Each row is followed by its class number.
[ -6  23   8   9   7  -2   0 -21  48   6 -20   2  42  20 -25  10  16  29
 -14  -6 -15 -15  11  -4  -1   7  24  22   0 -16   5 -10  17  -1  39  13
  -5 -30 -10   4  20  -4]
6
[-21  10  42 -33  19  14 -36   6  -4 -14 -13  23  -5 -60 -17  16 -12  40
   9 -33  25 -19  20  36 -24  -2  -4 -16  49  30  -6  11  30   0  26   0
 -31 -16  17  -4   7   6]
6
[-11   5 -11  -4  -8  24 -25  22 -21 -12 -18  -6   8 -36   7   4 -10  11
  24  -6   2 -34  10  30 -41 -24   5 -10  28  -2  -3 -16   2   6   0  -1
  -9  18  20  30 -22  17]
4
[  8 -23 -43 -22 -69  69  24  -2  37  11   4  43  65 -34  28 -12 -30  44
  32 -24  20 -31  -4   0 -22  31 -28  26  12  -4  23 -26 -14 -33   2 -11
  44  17  48  37  -2  -7]
1
[ -4  12  16  14  23 -19 -18 -14  57  28 -22   9  16 -11 -28   9  10   6
 -27  23 -16 -23  -8 -40 -48  40   8   5 -10 -16  36  43  -7 -11  15  -3
 -27   8 -31  17  13 -18]
2
[-10   4  35 -12 -27  17 -15   3  19  32   5 -21  16 -41  -9  20  23  60
 -20  60 -21 -36  40 -11  16 -20 -18  42  14 -13  30  14 -11 -35  -1  -4
  -9  -4  23  38  22 -49]
6
[-15  -6   9  18  17  -2 -36  12  22 -10 -38 -32 -23 -12  19 -45 -45  22
  37 -14 -21 -19  10  -8  43  -6  19  -1 -13  32 -52  -4   2  24 -53 -26
  -3  27  31  22  -4  44]
1
[ 29   2 -32 -27   8  10  20 -17 -16 -24  27 -43  53  16  33 -19 -49  -7
  45 -53  17 -12  18  18  12 -25 -10 -19 -18 -25  -6   8 -19  14  -7  18
   6 -24 -28  23  -6 -23]
3
[-43  22  -3 -21 -36 -19 -37 -89  -1  42  -4 -27  14 -16  -5  26   5  19
 -11  61 -17  26 -20 -34 -29 -15  19  13  -9 -53   2  45 -36 -13 -17  19
 -56   8 -23 -25   3  31]
3
[ -6  -1  18  29  13   9  -5  28   1 -25   3  13   8 -19   3   4 -13  13
  21 -39  26 -31  -4   3 -22   0  -3 -13  33  14 -10  -9  -2   5  27 -10
  -1  -6  13   3  12   6]
7
[-24  -6  -8  -5   9 -17 -27  22  27  27  24   8  37 -31  22   8 -19 -11
  -2 -18 -43 -17  -3  -4  15 -13  20  37  -6  26  28  -3 -37  -8 -52   9
 -18   9   7 -15   7 -11]
0
[  1   4  -7  -6   3   9  -3   3 -14 -15  -5 -10   8 -11  16   1 -15  11
  27 -47   8   0  12  14  -8 -15 -18 -13  17  18  21 -15   2 -22  24 -14
   1  -9  15  19  -3 -16]
7
[ -6  13  -3 -25 -10  14   3  -8  20  42   5  39  56   3 -23  19  35  36
   0  21 -13 -16 -31 -53   2 -27  16  23 -17  -9   8  11 -15 -15 -19   2
 -22  18  -8 -40  11   7]
0
[  2   6  16  -6   5 -24  -1 -22  15  31  -1  -5   8  -2  -9   8  23  24
   6 -10   7 -26  22 -36 -12   9  -1  15 -17   4  40  15   0 -10   5   5
 -41   9  -6 -29   6   0]
0
[-12   8  19 -25  -3  -4 -10 -20  28  27  -1  -2   0  -2 -19  19  36  48
 -10  -1 -10   3  28 -31  -7 -29  28  24 -12 -10  39  18  18 -24   2  15
 -13   5  -6 -15   6  -2]
0
[  4  16  15  -4 -22 -17   2   7 -23  10  -2  31  -6  -5  37 -27 -18  41
 -21 -63 -15 -13  45   5  11 -11  33  22  27  22   8  -7  -7  -9 -42  10
 -18  -8   8 -37   1 -21]
0
[ -9   3  16 -15  11  -1   9 -33  24  -2  -1  11 -12  -3 -12  13  10  40
  11  13  15  18  -7 -39 -27  20   9  43   9 -20  15  30   1   1  36  10
  -8 -13   0  -4  19  15]
4
[-35  23   7 -20  11 -13  10 -32  44  25   6  24  32  -7 -17  16  19  42
  -4  19  12 -11  10 -18 -40  -7  -6  76  25 -32  23 -24   1  -1  36   6
 -29 -10 -12  -5  20  10]
6
[ 19  -4   8 -11  24 -21  29 -15  26   3 -19   5  -3  17 -25  22 -11  12
 -13  13  42   5 -27  -4 -27   4  -8  12 -10   6  22   5  34   6  48  16
 -20 -30 -38 -25   7   0]
4
[-24  -7  -5  11 -19  18   3  11   6   0 -13  -9  34 -37  15   0 -11   8
  15 -47   2 -30  -4  13  -3   7  13  13  22  24  -9 -11  11   2 -22 -18
 -11 -10  12  -2  10 -27]
1
[  7  25   7 -12   4  -9 -34 -20   0  32  -5 -35  20  18 -24  -7  13   9
   5   9 -17  26  -7 -36  25  13  16 -20  -9  -6  16  39 -25 -30  18  -3
 -37  -9   0   0  -5   1]
0
[-21 -20  20 -10   1  20  -8 -18 -36 -12  -4   4   8 -24  10  29 -32  13
  22  -8  50  -6  14  35 -43 -34 -64  11  18  55 -13 -23   1 -19  17 -10
 -23 -12  29  12   6  15]
2
[  1   1   0   4   7   4  10 -26  31  36   6 -21  28  27 -25  15  35  21
   9  15  -4 -31 -20 -13   5  10  12  -5  -7  -3  29  14  34  -5  10  30
  -5 -11   3 -18   2  -8]
7
[ 28  -5  17 -11 -12  -9 -17  -7  -9 -12 -20  -5  -7 -22  12   4 -32  -6
 -21 -22  48 -13  18  23  -9  12 -23  -4  20  31  -2 -13   0  -6   4 -18
  -2 -20   8   5  -9 -24]
6
[-57  14  24 -15  45  -2   5 -17 -36  20  -1  36  43 -14 -31  40  39  44
  76 -38  -5  20 -35 -16 -34 -55   9  -2  28   3  -4 -46  45 -25  52   2
 -35 -50  22  -9  12  26]
3
[ 10   8 -12 -28  -3 -20 -25 -51  42  26  -7 -22  -8  13  -2  21  17  29
 -37  52  19 -10  42 -24 -51  -7  12  39  -8 -36   2  28  14  18  17  19
  -9   2 -53  -9  20   0]
5
[ 24 -18   9  -7  19  13  -1 -28  -1   2  28  11  -3 -28 -11  35   9  26
 -35  26  29  19   6  15 -17 -37  -9 -10   1   6  47  30  23   0  22  15
   2 -25 -13 -11  16 -27]
5
[-17  -5  -4  22  13 -29 -11 -52  45  24  16 -27   8 -32  14  34  42  20
 -42   6  11   4   9 -22 -17  -2  18  47 -19  -7  58  22  24  17  -1  13
  -8  -6 -14 -35  23 -19]
5
[-14   9   4 -13  -2  -9 -17 -35  43  30  -1  10   9   6   1   5  21  34
 -23  17 -21   2   7 -46 -35  13  19  36   4 -13  25  17  -6 -27  19   0
 -17  -1  -3  -8  23 -27]
0
[-25  -6   9 -11  -3  31  -6  30 -11 -19   7  15  20 -36  21   8   3   9
  21 -12  -5 -26  16  16  11 -18  -4   8   9  30  -1   2  17  -6   0 -15
  -7   4  13  -5   2 -12]
4
[  9   1 -17   2 -11  18 -22  36 -12  14   2   9  -3   0 -12   2 -29 -20
  10  20 -19 -17  20  17  -5   7  25  -2  14  18 -16  26  -9  16   7   0
 -15  12  10  12  -9  15]
7
[  30   -4  -21   15  -56  -23  -17   63  -14   56   -2 -114   80    6
   36  -34  -31  -30   25   -6   14  -94  -10  -23   70  -50   30   12
  -26   18  -22  -53    5   57  -89  -61   -1   33  -23    5   14  -58]
1
[-11  -4 -13  57 -31  42   5  42  45  40  16   6   7 -30 -12  30  26 -10
  22   5  -6 -11   0   7 -10  -2  -2  67  74  11  51  -6  -1 -16  19 -38
  12  16  42   1  27 -21]
1
[-15   2 -30  -5 -10  31  -9  26   9 -14  -9  23  13 -40  21  14 -11  15
   3 -22  18 -20  28  36 -12 -19 -17  35   5  24  -5 -18  14   2  10  -3
   5  14   6  12  -7  21]
5
[ -3  34 -25 -16 -14   2   1 -46  12  34 -25  -7  43 -15  -4   6  23  34
 -24  36 -27   9 -10 -14   0 -15  20 -12 -32 -19  25  -6  11 -14   4  -6
 -38  20 -38 -11   3 -14]
5
[-13   5   3 -18   4  -7 -12  -8  14  13 -12   1   0   6 -17   9   9  17
 -17  16 -22  -5  -3 -14   9   7  17  17 -11  -2  11  16  28   6  13  15
  -3 -15  10  -3   6 -19]
6
[ -2   4  -2  -6  -6   6  13  11  44  11  -1  18  39   6  -4  23   8  22
  15  10   9 -13  -3 -43  14 -17  31  10  -5   8   3  -2   9 -12  12   1
  10  -4 -21 -30  21 -13]
5
[-21  -7  21 -10 -17  14 -37 -26  20   0 -15 -12   5  -4   3  11  30  28
 -20  23 -26 -13  16  -3 -12  -4  -8   0 -15  -4 -11   2  14  -2  -6  -2
  -3  20  18  -1  15  -2]
4
[-19   6 -10 -15 -16  -3   7 -50  35  14 -26  17  14  27 -22  22  22   9
 -20   5  -4  -5  -8 -26  -1   0  39  39 -27   6   0   4  14   7 -33  20
 -12  -2 -17 -32   4  12]
5
[  2  -4   6   5  -5  11  -6  16  11  16   4   5  14 -16  21 -21 -19   9
   8  -4 -11 -23  16  20  43   1   0   7  14  32  -8   6   8  -8 -34 -16
  -7  -6  -5 -11   5  -6]
1
[-20 -15  14  38  -5  -8 -22  15  18  11  -8  11   5   6  24  14  16  14
 -12 -35   2 -30  47   6 -25  -9 -13  30   8  31  -3 -20  20   2  -9   6
  20   6  39 -14   5   9]
2
[ 28  10  25  -3   0  -4  11  20 -22  45  -2  45  -7  -2 -35  41  45  34
 -78  26  37  64  30   8 -10  49 -11  25  39   8 -41  78  -4 -40  38  43
 -16 -76 -13 -36 -27   5]
2
[ 23  -4 -21 -10   4   7  12  -1   2 -10 -17 -14   4 -10   8   5 -35   9
  31 -32  36 -17   6  11   1  -7  -1 -18  -5  32  14  -8  16   6   2   9
  -2   1   4  -3 -11  -1]
5
[ -42   -4  -29  -41  -22   12  -13   23  -60   -4   57  -52   56   -7
   53    4  -20    7    7   15    6   25    3    7   12 -106   -2  -15
  -10  -30  -12   -5   27    2   37   -5    0  -26  -23   -5   10  -57]
3
[-35  -1  -5 -24  29  19 -23  61  29  12  -2 -19  41 -33  10   8  14  41
  18 -11 -25 -81  40  57 -16 -51 -41  36  19   7  -3 -30  24  13 -32  19
 -19  20  11  22  -6  -3]
4
[-14  22   7  52  21  -4 -48 -35  48  -1 -38 -15  12 -31  -6  26   3  22
  16   2  33 -38   4  -2 -34  -1  54  10  26  18 -13   8  20  12  23  -3
 -15 -12 -16  -2  11  62]
5
[ 25 -18  28 -51  28 -40   2  38 -25  34   9 -58 -34 -31 -22  55 -16  46
  24 -14  42  25  41   8  21 -96  -3  65 -13  38   1 -24  54  63   6  10
  -5  -7   7 -26  35  10]
6
[-22  -3  -8   2   7  31 -23  18  -8  -3   3   5  25 -21  19   0  -7   0
  26   2  11 -47   8  27   2 -38 -11 -20   0  23 -21   5  39   1   2 -17
 -16   7   4  -4 -15   6]
3
[-26 -17   1 -25  12  53  24  32  30 -19  10  34  45 -34  -7  12  -2  21
   2 -35 -18 -29 -13  37  14  -8 -36 -27 -14  41  24   2  29 -23   0   2
 -15  12  18  -9   4 -48]
7
[ -3  -3  22  -7   5  28   0  30  18 -22 -11  18 -10 -38  -1   9 -32  11
   0   1  -8 -30  -2  41  18   6 -27 -24  15  37  -8   1  10 -10   8   3
  -8   9  14  -4  13 -22]
6
[-21   5   0   2 -23   4  -2 -11  22  14   4   2  27   2  -7  36  48   6
  -7  17  -6 -21   6 -25 -21  -5 -13  10 -22 -47 -16  19  -2 -11  11  16
  -5   6 -28 -19   8   5]
3
[  5   5  23  24 -19 -22 -40 -16  18   8  -1  23   7  40  -8   8   1   9
 -30  37 -33 -34  29 -31  42  -8  59 -25 -25   0  22  54  11 -11   3  35
  11 -36 -40 -34  21  11]
5
[-48   0 -37   0 -24  29  -1  37 -19 -20 -16  -1  -4 -28  23   6 -16  25
  20 -17 -29 -40  32   0 -36 -51  20  38  -5   3  16  -7  28  17  18 -18
  -6  30  26  29   7 -21]
7
[ -2   2   8   1  14 -14 -18  -9  36  40   8 -13  30   8  -9  17  31  36
 -14   6  -5 -17   3 -15   1 -12   8  22  -2   0  19   8  27   0  12   9
  -2 -15  -5 -16  19  -6]
7
[  22  -24   21   -1    0   -1   40   42   13  -34    9  -77  -35  -59
   31  -38  -44   29  -36  -69   79  -42  -55   36  -24    0    7    6
   20  -17    7  -37   78   66  -15  -12   42   -1  -34   44   34 -100]
1
[-13 -12 -29  -8 -15  15  -9  -1  20  19 -10 -44  23  30  29 -16 -21   5
  27 -11 -21  -9   0   1  40 -21   9  26   2  37  -8 -14  39  -6 -13 -19
  17 -16  20   0  16 -38]
1
[ 22  -7 -11 -26  -1  -8 -23 -14 -14  24  21   7  26 -11  16   7 -15 -10
   3 -24 -27   0  19  31 -30  13  -6 -12   6  11  15 -25  -5   2   7   4
  -2  -4   0  15  16 -18]
7
[  2  -1  -3  -6   1  23 -29  50 -19   4  33 -11  -8  -1  28 -10  -2   8
  38 -39 -28 -11  61  10  22 -15  11  14  34  29  12  18   5  -9  18  -3
  10  -3  40   8  13 -26]
0
[ -1   6   7  16 -15   8  -2  26  26  -1 -20  -9  19 -41  20  13  -6  21
  24 -19  12 -45  13   2  14   2  -5  10  14  24  10 -29  10 -20  12 -14
  16   6  25   9   2 -13]
6
[ 12 -11 -14  44 -14  19 -11  32   3  -5 -31 -17  36 -21  21 -17 -20   5
 -19 -41 -51  -9  45  26  23  -1  21 -23   3  25  -9  -5 -18 -18 -35 -24
   1 -19  35  34 -12 -53]
1
[ -2  15  -6  41  33 -24   9 -19  34 -10 -31  10  -4  -6   5   5  17  -9
  -1  19  -1 -44  38 -28 -27  51  22   9   3  -6  17  28  -1 -21  39   4
 -19 -30 -12   7 -27  -8]
6
[ -3  15 -30   1  -5 -37  33 -55 -15  38 -36 -29  37 -36  10   4  -9  46
 -23   0  16  -6 -20  -1   5 -26 -38  58 -54 -12  26  -9 -10   8 -33  -2
 -62 -10 -46 -16  -6  26]
1
[ -1  11   6  -2  11 -10  15 -21  37  13  -6  -1  25  -1 -15  10   8  18
 -13  15  -6  -9  -9 -13  -3  16  12  15  -4 -14  11  -4   5   2  17  13
 -12 -11  -8  -8  12 -18]
6
[-15  14   4   8  18  18   1  22  -3  -9  10   0  10  -4  23   1   5  14
  48 -23 -12 -26  35   9 -12 -20  -5   4  22  26  -1 -27  23 -19  58 -19
 -18   3  -4   0  28 -13]
0
[ -8  -5  14 -24  34   6 -11  89  -9  45  34 -22  15 -23   6  -3 -22  -4
  15  25 -13  -5  37  51  18 -60   9 -17  20  56  18 -27  74  -3  26 -14
 -15   5  -9  14  -1 -47]
2
[-17   4  21 -17  10  -2  -4 -21  26   9 -19  33  -8  -5 -29  23  19  31
 -13  18 -19  -7  15 -19 -10   3  16  33  -4   4   6  12  19  -2   9   9
 -13 -10  12  -9  12   0]
6
[  9 -15   2 -28   8  -1   1  23  10  24   9 -33   6 -54  10   1  -4  26
  10  -3  35  -7  -4  15  -8 -24 -12  -3   2  -2  11 -24  37   4  -5  -9
   9   6 -16  16  -6 -11]
1
[ 12  -1   3 -12 -12  20  -4 -32  38  14 -13   2   3  -2 -10  17  19  27
 -19  44 -15  -6   8 -12 -17  10  11  22 -14  -8  20  25  19  -8  16  -1
   0   9  -9   5  17 -13]
4
[-15  -4  16  14  21   6  15 -66  29   7  19  -7  -1  10  -3   6   1  26
   8  70  21   8 -14 -39 -26 -21  28  23   8  -6   1   6  -1  -4  17 -12
 -19  -2   0  -4  15   6]
7
[ -8  -2  36  -7 -16 -34 -12 -37  32  -3  -6  29   1  38  -8  -5  -1  43
 -21 -27  -2 -28  11 -41 -23   2  21  13 -11 -32  12  -6  -5   3  -8  30
  16 -12 -13  -9  24  18]
7
[  9  -1  -3  14   8 -23 -50  -5 -10  38  23 -85  49 -21  32 -13 -19 -13
   4 -18 -25  10  -8  55  56  -7 -56 -46 -46  17  25 -26  24   0  23 -11
 -23  -1   6  17  14 -13]
3
[ 24 -37 -10 -11  14 -38 -42  31  40  61 -38  69 -19   8   3  17 -14   5
 -45  48 -38  -7  11 -26 -23 -14 -19  49 -21  51  14 -20   2  -2 -43 -18
   3  21  42 -22 -11   4]
4
[-25  -2 -22  -7 -25  31  -1  19   5 -14   3   5  17 -30  35  -1 -17  14
  18  -6   1 -20  13  10  15 -24   6 -11  -7  24   4 -17  20  -4   0  -5
   5  31  11 -11  -1  -9]
5
